Below is a small trained network, with its code and all its weights. Each question gives an input and a class and asks what happens when units are switched off, that is, made to give their printed mean instead of their output.

import numpy as np


def w(rows, s, z=0):
    codes = np.array(rows[::2]) - 128.0
    scale = np.full(codes.shape[1], s)
    scale[-1] = z or s
    return codes * scale


def norm(h):
    return h / np.sqrt((h * h).mean(-1, keepdims=True) + 1e-5)


def f(y):
    return y / 2 * (1 + np.tanh(0.7978845608 * (y + 0.044715 * y**3)))


def log_softmax(a):
    a = a - a.max(-1, keepdims=True)
    return a - np.log(np.exp(a).sum(-1, keepdims=True))


def net(x, mask):
    res = np.array(x, float).reshape(1, 4) / 4 @ E
    u = 0
    for l in range(3):
        y = f(norm(res) @ A[l][:, :-1].T + A[l][:, -1])
        res = res + np.where(mask[u : u + 7], y, B[l][:, -1]) @ B[l][:, :-1]
        u += 7
    return log_softmax(norm(res)[-1] @ U[:, :-1].T + U[:, -1])


A, B = {}, {}
E = w([
[221,92,70],'x0',
[159,60,254],'x1',
[128,129,129],'x2',
[139,215,224],'x3',
],0.0073)
A[0] = w([
[62,155,57,66],'0.n1',
[167,168,112,69],'0.n2',
[100,38,132,52],'0.n3',
[182,179,64,71],'0.n4',
[115,113,50,2],'0.n5',
[181,89,82,80],'0.n6',
[140,250,120,85],'0.n7',
],0.014,0.0036)
B[0] = w([
[199,228,214,244],'0.n1',
[115,173,75,144],'0.n2',
[85,102,126,182],'0.n3',
[19,108,62,218],'0.n4',
[159,159,108,205],'0.n5',
[142,77,153,212],'0.n6',
[10,134,160,252],'0.n7',
],0.011,0.0039)
A[1] = w([
[139,172,17,48],'1.n1',
[111,184,102,245],'1.n2',
[209,166,173,94],'1.n3',
[90,11,214,105],'1.n4',
[254,33,122,3],'1.n5',
[150,180,67,40],'1.n6',
[105,164,178,20],'1.n7',
],0.012,0.0035)
B[1] = w([
[180,81,95,188],'1.n1',
[172,108,95,220],'1.n2',
[193,254,133,174],'1.n3',
[105,87,149,253],'1.n4',
[191,119,140,205],'1.n5',
[152,91,139,148],'1.n6',
[144,116,145,161],'1.n7',
],0.009,0.0054)
A[2] = w([
[116,207,37,83],'2.n1',
[117,126,64,77],'2.n2',
[193,89,67,210],'2.n3',
[8,202,148,87],'2.n4',
[253,240,86,56],'2.n5',
[128,134,98,3],'2.n6',
[2,98,95,144],'2.n7',
],0.0095,0.0022)
B[2] = w([
[111,34,164,184],'2.n1',
[153,66,103,135],'2.n2',
[158,217,133,214],'2.n3',
[239,112,59,255],'2.n4',
[254,190,159,249],'2.n5',
[119,96,132,105],'2.n6',
[114,173,90,215],'2.n7',
],0.008,0.0041)
U = w([
[196,198,142,255],'0',
[213,106,57,81],'1',
[27,254,127,70],'2',
[35,149,27,103],'3',
[13,56,143,109],'4',
[177,16,145,74],'5',
[92,170,241,92],'6',
],0.023,0.0074)

Each question gives the input, the list of numbers given to net, and the class t.
The units are the neurons (one row each of A and B). Each row of codes is followed by its name. A weight is (code - 128) times the scale printed after its matrix; where a second scale follows, it is the last column's (A, B and U).
mask holds one flag per neuron, layer by layer. A switched-off neuron (its flag False) gives its mean, the last column of its row in B, instead of its output. The means were averaged over made-up inputs and are rounded, as every weight is.
A unit's drop is (log p(t) with every unit on - log p(t) with that unit switched off) / (log p(t) with every unit on - log p(t) with every unit switched off).
The circuit of an input: a set's keep is (log p(t) with only the set's units on - log p(t) with every unit switched off) / (log p(t) with every unit on - log p(t) with every unit switched off). Starting from the 12 units with the biggest drops (on a tie, the unit counted first), units are removed one at a time, each time the one whose removal leaves the highest keep (on an exact tie, the one counted first), for as long as the keep stays at least 0.8.
units of the circuit, in order: the units of the circuit, biggest drop first
top k neurons: the k neurons with the biggest drops, biggest first
k most important neurons of layer l: the k neurons of layer l with the biggest drops, biggest first
drop of u: that unit's drop, to one decimal
input [-2,0,-7,-7], class 0: 3 most important neurons of layer 0 => (0.n7, 0.n4, 0.n5)
input [7,-7,-2,5], class 3: units of the circuit, in order => (0.n4)
input [-5,3,-8,0], class 4: units of the circuit, in order => (0.n1, 2.n5)
input [3,0,2,6], class 3: top 2 neurons => (0.n7, 0.n1)
input [8,0,3,5], class 3: units of the circuit, in order => (0.n4, 0.n1, 2.n5)
input [3,3,-1,-1], class 5: 3 most important neurons of layer 0 => (0.n1, 0.n7, 0.n4)
input [-6,-7,7,0], class 0: top 3 neurons => (0.n1, 2.n4, 1.n2)
input [8,4,4,-2], class 5: 2 most important neurons of layer 0 => (0.n1, 0.n6)
input [-1,-2,3,1], class 2: top 3 neurons => (0.n7, 0.n1, 2.n5)
input [-5,1,4,-4], class 4: top 2 neurons => (0.n3, 0.n4)
input [8,0,-7,4], class 3: 2 most important neurons of layer 2 => (2.n5, 2.n4)
input [-7,-7,-3,0], class 0: top 2 neurons => (0.n1, 2.n4)
input [3,2,-4,-3], class 5: top 3 neurons => (0.n7, 1.n5, 0.n4)
input [-5,-5,-5,-1], class 0: units of the circuit, in order => (0.n1)
input [-7,-7,2,0], class 0: top 2 neurons => (0.n1, 2.n4)
input [-2,6,5,0], class 4: top 3 neurons => (0.n1, 2.n5, 1.n4)
input [-1,7,-3,-4], class 4: 2 most important neurons of layer 0 => (0.n3, 0.n1)
input [-1,-3,-2,-7], class 0: top 2 neurons => (0.n1, 0.n7)
input [-2,5,4,-4], class 4: drop of 1.n5 => 0.0
input [0,5,3,0], class 4: most important neuron of layer 1 => (1.n4)
input [-2,-3,2,6], class 2: drop of 0.n7 => 3.1
input [-2,-2,-5,7], class 2: drop of 0.n7 => 2.1
